Each row has a name. After each piece below comes the name of the row it's from, unless a question asks for something else. Each question is about the rows just above it.

segoz: [193 101 162 130 121 130 118 124 126  94 128]
dadem: [ 97 101 130 162 121 130 126 126 149 168 105]
Voro: [ 86 130 137 118 117 122 252 126 193 107 116]
Bupir: [ 97 101 130 162 121 130 124 126 118  94 141]
mir: [101  57 122 145 130 130 142 127 154 174 105]
Gil: [157 185 122  95 121 130 124 126 116  93 154]
Bip: [144 230 141  96 117 131 156 126 129 124 107]
Poma: [ 98  56 122 158 128 130 124 126 131 149 116]
kigu: [101  57 122 145 130 130 124 126 129 134 116]
muk: [101  56 122 149 131 130 124 126 129 131 116]
Lop: [188 191 122  86 121 130 124 126 116  89 163]
Which row holds this, read backwards? [130 121  95 122 185 157] | Gil
[126 124 118 130 121 130 162 101 193] is which row, read backwards? | segoz
Which row holds this, read backwards? [ 94 118 126 124 130 121 162 130 101] | Bupir

Las: [150 168 172 119 116 192  83  93 179 115 123 176]
sorab: [ 91 133 133 171 158 172 176 143 115 190  69 130]
kol: [ 38 125 133 117 127  97 183  74 119 161 133 132]
bigom: [ 82 173 172 116 192 119  90 126 120 132 191 107]
Revi: [159 124 139 103 143 114 120 177 143  84 226 118]
mava: [171 107 140 104 187 151  93 129  98 109 106  48]
nodu: [108  78 140 123 146 142 130  97  55 131  55  95]
pize: [142 140  78 122 101 152 148 186  76 114 185 171]
vope: [114  97 131 142  74  89 203 104 171 123  79 142]
Where do [108  78 140 123 146 142 130  97  55 131  55  95] appear? | nodu
Which row holds [106 109  98 129  93 151 187 104 140 107] read backwards? | mava
Which row holds [119 192 116 172] read backwards? | bigom
Which row holds [161 119  74 183  97 127 117] read backwards? | kol
[172 173] is which row, read backwards? | bigom

les: [167 162  25 164  67 190]
pese: [ 26 164 128 167  66 192]
komot: [168 160 128 160  67 189]
gagar: [162  25 164  67 167 186]
[167 162  25 164  67 190] | les
[ 67 164  25 162 167] is which row, read backwards? | les
Which row holds this, read backwards? [ 25 162 167] | les

Zit: [134 163 194 188  97]
Rebag: [139 171 211 172  97]
Fuf: [122  75  38 112 160]
Zuv: [ 73  41  33 118 157]
varob: [211 139 171 172 158]
kizi: [134 137 160 214 100]
pidu: [123  73  40 106 159]
Which row holds this, read backwards? [172 171 139] | varob
[163 134] is which row, read backwards? | Zit
Which row holds [172 211 171 139] read backwards? | Rebag
Which row holds this, read backwards? [172 171] | varob
Which row holds this, read backwards? [40 73] | pidu

Teku: [149 145 102 147 180  56 199 146 155  52 161  44 180  99 118 156 151 125
 174 107  49 108  91 158]
gep: [163 155 146 199 180 147  56 102 166  53 182  35 179 102 125 163 168 153
 193 111  60 135 114 166]
dunak: [199 180 147  56 100 166  53 182  35 179 113 183  53  89  56  53 152 153
 170 107 220 224 236  70]
lif: [101 230 227  81  77 159 119  49 198 193  68 171 159  79 133  90 207 212
 143 200 161 144 106 211]
Falad: [ 91 138 166 102  88 111 101  92 133 150  77 129 109  96 104  98 165 122
 119 181 112 127 112 151]
kifu: [160 138 138  87 147 174 103  92 157 124 122 138 159 167 177 166 108 109
  87 156 107  78  79 155]
Zudek: [167 128 115 166 178 151  80 113 146  64 174  68 170 136 143 171 123 119
 151 102  73 107 103 141]
zibin: [145  43  41 154 164  99 136 184  68  77 170 101 103 169 122 154  53  50
 104  64 100 101 134  57]
ruk: [ 21 109 114 183  44  13 178 162  59 166  80 135  60  20   7  22 183 143
 200 102 168 218 210  80]
[119 122 165  98] is which row, read backwards? | Falad
Which row holds [122 165  98 104  96 109 129  77 150 133  92 101] read backwards? | Falad
Which row holds this, read backwards? [102  56 147 180 199 146] | gep
Which row holds [155  79  78 107 156] read backwards? | kifu
[179  35 182  53 166 102  56 147 180 199] is which row, read backwards? | gep
[106 144 161 200 143 212 207  90 133  79 159 171] is which row, read backwards? | lif

sakep: [ 93 186 159 133]
rono: [157  97  69 118]
sus: [177 191  91  85]
lusu: [ 97 213 151 149]
saduk: [136 194 142 169]
deser: [ 80 194 169 142]
gunoz: [ 97 231 149 163]
sudav: [188  91  85  78]
nodub: [108  75 173 143]
vizi: [147  97  83 169]
Sanol: [119  87 121  96]
Pok: [104 192 148 140]
Which row holds [ 85  91 191] read backwards? | sus
Which row holds this, read backwards? [142 169 194] | deser
[140 148] is which row, read backwards? | Pok

befud: [ 48 119  68 213]
Zapaf: [ 62  90 192  35]
mab: [ 13  82  50 105]
sumit: [194 165  72  86]
[213  68] is which row, read backwards? | befud
Which row holds [90 62] read backwards? | Zapaf
[105  50] is which row, read backwards? | mab

kunab: [ 34 210 131 105]
Zibaz: [ 28 224 131  98]
bomo: [ 34 210 131 156]
pegov: [204 143 116 100]
Which row holds this, read backwards? [105 131] | kunab
[116 143 204] is which row, read backwards? | pegov
Which row holds [105 131 210] read backwards? | kunab
Which row holds this, read backwards? [ 98 131] | Zibaz

gef: [117 160 131 174 164  95  79 210  96 125 133 116 102 126 111 102 106 123
 109 122 117 147 103  84 121 123 109 165 111 133 133 149 155 119  75 135
 134 154 112  94 112  79 144  68 140 125 184 131 120 111 131  77 207 143]
delo: [122  90  98 149 122 136 133 127 138 125 133 116 102 126 111 102 106 123
 109 122 117 147 103  84 121 138 109 165 111 133 133 149 155 119  75 135
 134 154 112  94 112  79 144  68 140 107 147 110 241 152 143  77 207 143]
zof: [122  90  98 149 122 136 133 127 138 125 133 116 102 126 111 102 106 123
 109 122 117 147 103  84 121 138 109 165 111 133 133 149 126 146 133 142
 117 160 131 174 164  95  79 210  93 157 143 147 241 110 152 115 221  85]
Tero: [175 175 137  71 158 206 179 126 113 128 126 120  99 162  67  87 131 171
 143 141 140 194 181 109 142 119 142 117 135 115 120 139  77 180 184 155
  96 148 162 166  84 124 105 117 100 131 105 120  98 105 150 125 150 131]
Which row holds [ 93 210  79  95 164 174 131 160 117] read backwards? | zof
Which row holds [152 110 241 147 143 157  93 210  79] read backwards? | zof
Which row holds [152 110 241 147 143] read backwards? | zof

ropaz: [113  98  82 167]
nunad: [137  45 177 237]
vuz: [ 98 113  82 167]
zapur: [159 123  67  89]
Which row holds [167  82  98] read backwards? | ropaz
Which row holds [ 82 113  98] read backwards? | vuz
[237 177  45] is which row, read backwards? | nunad

mumu: [ 63  18  88 130 215  33 184]
gukar: [123  49  30 209  70  57 242]
dol: [ 25  79 206  37  86  72 179]
Dabo: [ 63  18  88 130 215  44 184]
[ 72  86  37 206  79] is which row, read backwards? | dol
[ 63  18  88 130 215  44 184] | Dabo

Nosos: [162 237 235 237]
pimo: [145 232 235 237]
koman: [130 126 234 236]
duk: [128 153 231 237]
los: [162 235 237 235]
Mosin: [127 132 206 234]
tepu: [134 211 236 234]
kito: [130 128 124 185]
timip: [129 138 224 234]
kigiv: [129 130 162 232]
mopat: [130 183 234 236]
Kadi: [129 138 135 226]
Which row holds [235 237 162] read backwards? | Nosos
[129 138 224 234] | timip
Which row holds [237 235 162] read backwards? | los

Tev: [113  87 144 139 143 150  73 157 160  99 138 133 148 167 152]
kulof: [106  98 144 139 143 150  73 157 160  99 138 133  92 122  60]
Visev: [107 244 120 121  95 130 140 235 118 155 115  87 143 102 199]
The row with [113  87 144 139 143 150  73 157 160  99 138 133 148 167 152] is | Tev
Which row holds this, read backwards? [ 92 133 138  99 160 157  73 150 143 139 144] | kulof
[ 87 115] is which row, read backwards? | Visev
[102 143] is which row, read backwards? | Visev

fusad: [104 184 127  54 139  81 150 109 131  75 129 160 154 156  41 152 178 107
 155 139 142  97]
Kegu: [182 147 108 143 230  68 136 131 149 153 112 116 102 118 169 119  81 132
 108 106  89 124]
Zumas: [ 58 123 104 186 159 145 162 106 109  68 150 176 180 168 199 163  57 103
 177 157 173  93]
tilel: [148  71 164  75 122  68 131 149 153 136 112 136 144 138  77 134  93 153
 141 125 126 136]
lir: [175 127 189 150  92 151  92 118 165 188 139  84  81  97 151  92 191 115
  82 104  96 165]
[186 104] is which row, read backwards? | Zumas
Which row holds [112 136 153 149 131  68] read backwards? | tilel
[ 81  84 139] is which row, read backwards? | lir
Which row holds this, read backwards? [ 77 138 144 136 112 136] | tilel

